Here is a tiny trained network, its code and every weight. The questions are about switching its units off for an input and a class, where a switched-off unit gives its printed mean instead of its output.

import numpy as np


def w(rows, s, z=0):
    codes = np.array(rows[::2]) - 128.0
    scale = np.full(codes.shape[1], s)
    scale[-1] = z or s
    return codes * scale


def norm(h):
    return h / np.sqrt((h * h).mean(-1, keepdims=True) + 1e-5)


def f(y):
    return y / 2 * (1 + np.tanh(0.7978845608 * (y + 0.044715 * y**3)))


def log_softmax(a):
    a = a - a.max(-1, keepdims=True)
    return a - np.log(np.exp(a).sum(-1, keepdims=True))


def net(x, mask):
    res = np.array(x, float).reshape(1, 3) / 4 @ E
    u = 0
    for l in range(3):
        y = f(norm(res) @ A[l][:, :-1].T + A[l][:, -1])
        res = res + np.where(mask[u : u + 5], y, B[l][:, -1]) @ B[l][:, :-1]
        u += 5
    return log_softmax(norm(res)[-1] @ U[:, :-1].T + U[:, -1])


A, B = {}, {}
E = w([
[44,179,2],'x0',
[158,209,173],'x1',
[234,13,73],'x2',
],0.0067)
A[0] = w([
[104,135,2,143],'L0N0',
[116,39,182,1],'L0N1',
[131,204,160,93],'L0N2',
[77,214,204,59],'L0N3',
[65,87,66,25],'L0N4',
],0.012,0.0056)
B[0] = w([
[46,81,17,254],'L0N0',
[149,75,237,142],'L0N1',
[126,191,212,171],'L0N2',
[170,254,140,217],'L0N3',
[79,123,114,151],'L0N4',
],0.0083,0.0057)
A[1] = w([
[129,22,111,74],'L1N0',
[159,2,228,2],'L1N1',
[51,253,175,96],'L1N2',
[227,112,203,73],'L1N3',
[169,127,61,168],'L1N4',
],0.0089,0.0045)
B[1] = w([
[174,167,193,178],'L1N0',
[40,73,255,196],'L1N1',
[206,200,203,254],'L1N2',
[63,19,115,200],'L1N3',
[176,116,55,179],'L1N4',
],0.0088,0.0044)
A[2] = w([
[222,57,127,183],'L2N0',
[6,139,79,84],'L2N1',
[78,184,87,166],'L2N2',
[193,239,200,146],'L2N3',
[165,48,211,2],'L2N4',
],0.013,0.0059)
B[2] = w([
[165,181,148,192],'L2N0',
[116,9,80,181],'L2N1',
[81,112,117,189],'L2N2',
[42,226,114,255],'L2N3',
[77,66,233,175],'L2N4',
],0.012,0.0082)
U = w([
[69,252,151,176],'0',
[59,76,51,201],'1',
[132,61,233,160],'2',
[237,162,100,3],'3',
],0.023,0.0052)

Each question gives the input, the list of numbers given to net, and the class t.
The units are the neurons (one row each of A and B). Each row of codes is followed by its name. A weight is (code - 128) times the scale printed after its matrix; where a second scale follows, it is the last column's (A, B and U).
mask holds one flag per neuron, layer by layer. A switched-off neuron (its flag False) gives its mean, the last column of its row in B, instead of its output. The means were averaged over made-up inputs and are rounded, as every weight is.
A unit's drop is (log p(t) with every unit on - log p(t) with that unit switched off) / (log p(t) with every unit on - log p(t) with every unit switched off).
most important unit: the unit with the biggest drop
k most important neurons: the k neurons with the biggest drops, biggest first
top k neurons in layer l: the k neurons of layer l with the biggest drops, biggest first
drop of u: that unit's drop, to one decimal
input [5,7,7], class 1: 2 most important neurons -> (L0N0 L1N2)
input [1,8,4], class 3: 2 most important neurons -> (L1N1 L0N3)
input [-1,0,7], class 2: 4 most important neurons -> (L0N0 L0N3 L2N4 L1N1)
input [-5,3,0], class 2: most important unit -> L1N3
input [-1,4,3], class 2: 2 most important neurons -> (L0N0 L0N3)
input [0,8,5], class 3: 2 most important neurons -> (L0N1 L1N1)
input [7,6,-1], class 1: 2 most important neurons -> (L0N0 L2N1)
input [2,-6,8], class 3: top 2 neurons in layer 1 -> (L1N0 L1N3)
input [6,4,-1], class 1: drop of L0N0 -> 1.1
input [3,4,4], class 1: drop of L0N0 -> 0.3
input [1,4,6], class 3: drop of L1N0 -> 0.0
